Below is a small trained network, with its code and all its weights. Each question gives an input and a class and asks what happens when units are switched off, that is, made to give their printed mean instead of their output.

import numpy as np


def w(rows, s, z=0):
    codes = np.array(rows[::2]) - 128.0
    scale = np.full(codes.shape[1], s)
    scale[-1] = z or s
    return codes * scale


def f(y):
    return y / 2 * (1 + np.tanh(0.7978845608 * (y + 0.044715 * y**3)))


def log_softmax(a):
    a = a - a.max(-1, keepdims=True)
    return a - np.log(np.exp(a).sum(-1, keepdims=True))


def net(x, mask):
    res = np.array(x, float).reshape(1, 8) / 4 @ E
    y = f(res @ A[0][:, :-1].T + A[0][:, -1])
    res = res + np.where(mask, y, B[0][:, -1]) @ B[0][:, :-1]
    return log_softmax(res[-1] @ U[:, :-1].T + U[:, -1])


A, B = {}, {}
E = w([
[127,128,127],'x0',
[129,127,127],'x1',
[128,129,127],'x2',
[128,127,130],'x3',
[128,1,157],'x4',
[127,128,126],'x5',
[66,97,31],'x6',
[18,144,185],'x7',
],0.0084)
A[0] = w([
[99,211,109,78],'n1',
[156,115,82,67],'n2',
[126,85,139,108],'n3',
[90,132,57,95],'n4',
[122,90,130,60],'n5',
[96,125,53,75],'n6',
[90,145,9,75],'n7',
[160,152,180,89],'n8',
[160,66,122,133],'n9',
[189,142,13,94],'n10',
[147,181,105,41],'n11',
[158,96,127,144],'n12',
[114,152,157,108],'n13',
[66,121,168,126],'n14',
[127,95,139,141],'n15',
[104,158,139,95],'n16',
[203,146,129,106],'n17',
[129,55,154,1],'n18',
[155,153,193,83],'n19',
[88,102,68,55],'n20',
[186,97,20,110],'n21',
[99,117,74,70],'n22',
[91,128,112,70],'n23',
[223,117,137,59],'n24',
[152,132,136,85],'n25',
[72,140,188,92],'n26',
[91,211,85,96],'n27',
[131,84,143,127],'n28',
[166,148,214,88],'n29',
[248,104,126,108],'n30',
[111,218,85,10],'n31',
[110,41,163,86],'n32',
[86,137,161,79],'n33',
[103,88,78,65],'n34',
[149,154,159,100],'n35',
[68,93,45,88],'n36',
[226,147,188,109],'n37',
[131,192,113,49],'n38',
[216,169,99,109],'n39',
[191,104,147,140],'n40',
[105,134,43,103],'n41',
[93,145,191,71],'n42',
[123,60,136,141],'n43',
[124,73,145,87],'n44',
[171,142,208,74],'n45',
[45,144,182,113],'n46',
],0.014,0.0048)
B[0] = w([
[154,156,150,192],'n1',
[99,121,111,155],'n2',
[141,197,187,148],'n3',
[187,94,91,185],'n4',
[133,156,168,130],'n5',
[186,123,94,182],'n6',
[159,99,100,230],'n7',
[196,63,113,172],'n8',
[89,171,163,188],'n9',
[93,156,102,250],'n10',
[121,211,156,154],'n11',
[107,160,119,164],'n12',
[140,96,81,145],'n13',
[78,117,58,185],'n14',
[131,198,155,149],'n15',
[127,130,108,141],'n16',
[77,100,75,195],'n17',
[174,211,229,156],'n18',
[171,108,91,180],'n19',
[187,84,125,170],'n20',
[26,107,100,252],'n21',
[204,76,110,158],'n22',
[104,99,163,133],'n23',
[114,135,75,202],'n24',
[116,79,150,129],'n25',
[54,84,80,186],'n26',
[125,182,191,207],'n27',
[133,187,182,156],'n28',
[192,83,96,207],'n29',
[61,109,103,254],'n30',
[166,176,193,188],'n31',
[143,218,206,195],'n32',
[65,109,43,152],'n33',
[175,125,123,163],'n34',
[153,122,94,151],'n35',
[211,93,138,215],'n36',
[158,73,136,239],'n37',
[209,230,222,161],'n38',
[31,156,80,227],'n39',
[88,145,84,193],'n40',
[194,107,55,197],'n41',
[85,85,25,169],'n42',
[145,253,199,185],'n43',
[149,201,159,156],'n44',
[204,87,92,198],'n45',
[89,92,98,214],'n46',
],0.0052,0.0074)
U = w([
[187,249,172,103],'0',
[157,132,138,254],'1',
[246,68,129,79],'2',
[82,127,111,52],'3',
],0.013,0.0088)

Each question gives the input, the list of numbers given to net, and the class t.
The units are the neurons (one row each of A and B). Each row of codes is followed by its name. A weight is (code - 128) times the scale printed after its matrix; where a second scale follows, it is the last column's (A, B and U).
mask holds one flag per neuron, in row order. A switched-off neuron (its flag False) gives its mean, the last column of its row in B, instead of its output. The means were averaged over made-up inputs and are rounded, as every weight is.
A unit's drop is (log p(t) with every unit on - log p(t) with that unit switched off) / (log p(t) with every unit on - log p(t) with every unit switched off).
The circuit of an input: a set's keep is (log p(t) with only the set's units on - log p(t) with every unit switched off) / (log p(t) with every unit on - log p(t) with every unit switched off). Starting from the 12 units with the biggest drops (on a tie, the unit counted first), units are removed one at a time, each time the one whose removal leaves the highest keep (on an exact tie, the one counted first), for as long as the keep stays at least 0.8.
units of the circuit, in order: the units of the circuit, biggest drop first
most important unit: the unit with the biggest drop
k most important neurons: the k neurons with the biggest drops, biggest first
drop of u: that unit's drop, to one decimal
input [-2,-2,3,4,4,5,-3,4], class 0: units of the circuit, in order -> [n32, n43]
input [7,2,-1,2,-5,1,5,1], class 0: units of the circuit, in order -> [n27, n31]
input [1,3,1,3,-4,-8,-5,-7], class 3: units of the circuit, in order -> [n39, n30, n17]
input [-8,-8,4,1,7,7,6,-7], class 0: most important unit -> n43
input [3,-3,-3,4,-6,7,6,3], class 0: 3 most important neurons -> [n27, n31, n38]
input [-6,8,-3,4,5,-5,5,-2], class 0: 2 most important neurons -> [n43, n32]
input [-3,3,-5,0,-4,3,7,-8], class 3: 2 most important neurons -> [n21, n10]
input [-1,-4,7,-6,-7,-5,8,-1], class 2: 3 most important neurons -> [n7, n41, n4]
input [5,-1,-2,-4,-6,7,6,-8], class 3: 2 most important neurons -> [n21, n39]
input [4,6,-6,0,-4,-3,4,-5], class 3: 3 most important neurons -> [n21, n39, n10]
input [3,7,-5,-5,-2,-1,-5,-7], class 3: 2 most important neurons -> [n39, n30]
input [-6,-4,-7,1,4,1,-3,-8], class 3: drop of n30 -> 0.1
input [3,8,7,5,-3,6,1,-6], class 3: drop of n28 -> 0.0
input [-3,3,-4,-4,5,-4,2,-5], class 0: drop of n43 -> 0.2
input [8,4,3,5,-3,-3,7,7], class 2: most important neuron -> [n36]
